Here is a tiny trained network, its code and every weight. The questions are about switching its units off for an input and a target symbol, where a switched-off unit gives its printed mean instead of its output.

import numpy as np


def w(rows, s, z=0):
    codes = np.array(rows[::2]) - 128.0
    scale = np.full(codes.shape[1], s)
    scale[-1] = z or s
    return codes * scale


def norm(h):
    return h / np.sqrt((h * h).mean(-1, keepdims=True) + 1e-5)


def f(y):
    return np.maximum(y, 0)


def softmax(a):
    e = np.exp(a - a.max(-1, keepdims=True))
    return e / e.sum(-1, keepdims=True)


def log_softmax(a):
    a = a - a.max(-1, keepdims=True)
    return a - np.log(np.exp(a).sum(-1, keepdims=True))


def net(x, mask):
    ids = ['βγδηθξσψ'.index(c) for c in x.split()]
    T = len(ids)
    res = E[ids] + P[:T]
    q, k, v = (norm(res) @ M[0].T for M in (Q, K, V))
    z = softmax(np.where(np.tri(T) > 0, q @ k.T / 4**0.5, -1e9)) @ v
    res = res + np.where(mask[0], z, O[0][:, -1]) @ O[0][:, :-1]
    y = f(norm(res) @ A[0][:, :-1].T + A[0][:, -1])
    res = res + np.where(mask[1:25], y, B[0][:, -1]) @ B[0][:, :-1]
    return log_softmax(norm(res)[-1] @ U[:, :-1].T + U[:, -1])


Q, K, V, O, A, B = {}, {}, {}, {}, {}, {}
E = w([
[162,110,62],'β',
[150,106,48],'γ',
[200,117,78],'δ',
[183,114,68],'η',
[138,97,66],'θ',
[155,254,246],'ξ',
[227,126,69],'σ',
[129,75,111],'ψ',
],0.0098)
P = w([
[37,181,153],'0',
[119,1,113],'1',
[124,167,94],'2',
[167,24,124],'3',
[124,172,116],'4',
[184,29,131],'5',
[123,173,127],'6',
[188,29,137],'7',
[121,170,131],'8',
[189,26,141],'9',
[119,168,129],'10',
[188,28,140],'11',
],0.008)
Q[0] = w([
[151,4,153],'head 0',
[110,192,114],'head 0',
[105,191,129],'head 0',
[157,162,151],'head 0',
],0.02)
K[0] = w([
[52,147,112],'head 0',
[239,58,236],'head 0',
[254,83,60],'head 0',
[131,182,165],'head 0',
],0.0086)
V[0] = w([
[109,118,115],'head 0',
[67,92,254],'head 0',
[167,183,161],'head 0',
[194,201,133],'head 0',
],0.0097)
O[0] = w([
[33,2,186,133],'head 0',
[170,181,238,2],'head 0',
[247,147,46,126],'head 0',
[157,87,52,159],'head 0',
],0.006,0.007)
A[0] = w([
[197,189,137,114],'neuron 0',
[79,186,117,138],'neuron 1',
[91,89,142,71],'neuron 2',
[60,139,86,169],'neuron 3',
[217,86,64,197],'neuron 4',
[125,102,110,135],'neuron 5',
[82,129,140,137],'neuron 6',
[143,126,69,159],'neuron 7',
[106,165,138,199],'neuron 8',
[72,109,106,110],'neuron 9',
[36,112,138,111],'neuron 10',
[122,190,107,85],'neuron 11',
[168,105,137,175],'neuron 12',
[144,48,154,192],'neuron 13',
[40,147,120,177],'neuron 14',
[165,92,173,97],'neuron 15',
[95,94,111,4],'neuron 16',
[147,74,96,117],'neuron 17',
[97,182,115,129],'neuron 18',
[119,254,71,41],'neuron 19',
[72,155,124,40],'neuron 20',
[133,45,175,196],'neuron 21',
[168,163,153,76],'neuron 22',
[149,141,209,182],'neuron 23',
],0.011,0.0037)
B[0] = w([
[58,46,144,154],'neuron 0',
[150,88,65,138],'neuron 1',
[163,113,115,135],'neuron 2',
[157,140,138,167],'neuron 3',
[105,112,168,248],'neuron 4',
[118,134,147,159],'neuron 5',
[171,161,114,133],'neuron 6',
[112,184,167,193],'neuron 7',
[115,83,128,137],'neuron 8',
[161,123,165,152],'neuron 9',
[160,152,128,140],'neuron 10',
[172,168,143,135],'neuron 11',
[72,94,105,159],'neuron 12',
[141,145,134,170],'neuron 13',
[110,140,189,147],'neuron 14',
[155,87,112,139],'neuron 15',
[185,127,164,136],'neuron 16',
[117,139,174,185],'neuron 17',
[175,108,93,136],'neuron 18',
[154,191,123,148],'neuron 19',
[102,32,136,131],'neuron 20',
[121,255,97,162],'neuron 21',
[83,66,117,139],'neuron 22',
[178,126,62,147],'neuron 23',
],0.0072,0.012)
U = w([
[94,101,149,2],'β',
[92,117,186,113],'γ',
[154,138,7,125],'δ',
[99,53,32,136],'η',
[153,182,192,130],'θ',
[215,80,160,83],'ξ',
[60,152,66,213],'σ',
[218,193,101,187],'ψ',
],0.013,0.0043)

Each question gives the input, a string of symbols that net reads in full, and the target symbol t.
The units are the heads (4 rows each of Q, K, V and O) and the neurons (one row each of A and B). Each row of codes is followed by its name. A weight is (code - 128) times the scale printed after its matrix; where a second scale follows, it is the last column's (O, A, B and U).
mask holds one flag per unit, heads first, then neurons. A switched-off unit (its flag False) gives its mean, the last column of its rows in O or B, instead of its output. The means were averaged over made-up inputs and are rounded, as every weight is.
A unit's drop is (log p(t) with every unit on - log p(t) with that unit switched off) / (log p(t) with every unit on - log p(t) with every unit switched off).
The circuit of an input: a set's keep is (log p(t) with only the set's units on - log p(t) with every unit switched off) / (log p(t) with every unit on - log p(t) with every unit switched off). Starting from the 12 units with the biggest drops (on a tie, the unit counted first), units are removed one at a time, each time the one whose removal leaves the highest keep (on an exact tie, the one counted first), for as long as the keep stays at least 0.8.
units of the circuit, in order: the units of the circuit, biggest drop first
most important unit: the unit with the biggest drop
top k neurons: the k neurons with the biggest drops, biggest first
input η ξ ψ σ θ ξ θ, target ψ: units of the circuit, in order : (head 0; neuron 0)
input θ δ ξ ξ ψ ξ η θ ξ θ, target θ: top neuron : (neuron 21)
input θ ψ σ η γ σ η η ξ δ, target θ: units of the circuit, in order : (head 0; neuron 21)
input ψ ψ θ η η σ, target ψ: units of the circuit, in order : (head 0; neuron 21; neuron 23; neuron 4)
input γ η η η ξ ξ η η γ ψ, target γ: units of the circuit, in order : (neuron 21; head 0)
input η η θ, target γ: units of the circuit, in order : (neuron 14; head 0; neuron 9)
input ξ η η ξ η γ, target ξ: units of the circuit, in order : (head 0; neuron 4)
input ξ ξ ξ η η ξ η θ, target ξ: units of the circuit, in order : (head 0; neuron 4)
input η θ η ξ η η η γ η σ, target η: units of the circuit, in order : (head 0; neuron 12)
input ψ ξ ψ γ, target ψ: top 2 neurons : (neuron 21; neuron 23)
input γ ψ η η γ δ, target γ: units of the circuit, in order : (head 0; neuron 21; neuron 17)
input ξ η δ ξ η, target ψ: top 3 neurons : (neuron 19; neuron 7; neuron 22)
input ξ ξ η ψ η η σ η β ξ γ, target ψ: units of the circuit, in order : (head 0; neuron 0; neuron 12)
input ξ σ η β ψ σ δ ξ η θ, target ξ: units of the circuit, in order : (head 0)
input η θ γ, target γ: top 2 neurons : (neuron 14; neuron 23)
input η η η θ θ, target γ: top 3 neurons : (neuron 14; neuron 21; neuron 9)
input ψ ψ σ, target θ: units of the circuit, in order : (head 0; neuron 4)
input η η ξ η ξ η ψ η γ η δ, target σ: top 2 neurons : (neuron 9; neuron 13)
input θ ξ δ, target ψ: top 2 neurons : (neuron 19; neuron 7)
input ψ γ ξ σ ψ γ η ξ η γ δ, target σ: top 2 neurons : (neuron 9; neuron 4)
input γ γ η η, target γ: top 2 neurons : (neuron 21; neuron 17)
input ψ η η ξ η ξ ξ δ, target ψ: top 3 neurons : (neuron 21; neuron 23; neuron 4)
input η σ η η η ψ η δ ξ σ ξ ξ, target η: most important unit : neuron 0
input γ ψ ξ ψ ξ σ, target γ: top 2 neurons : (neuron 4; neuron 17)
input γ η η, target σ: top 2 neurons : (neuron 21; neuron 0)
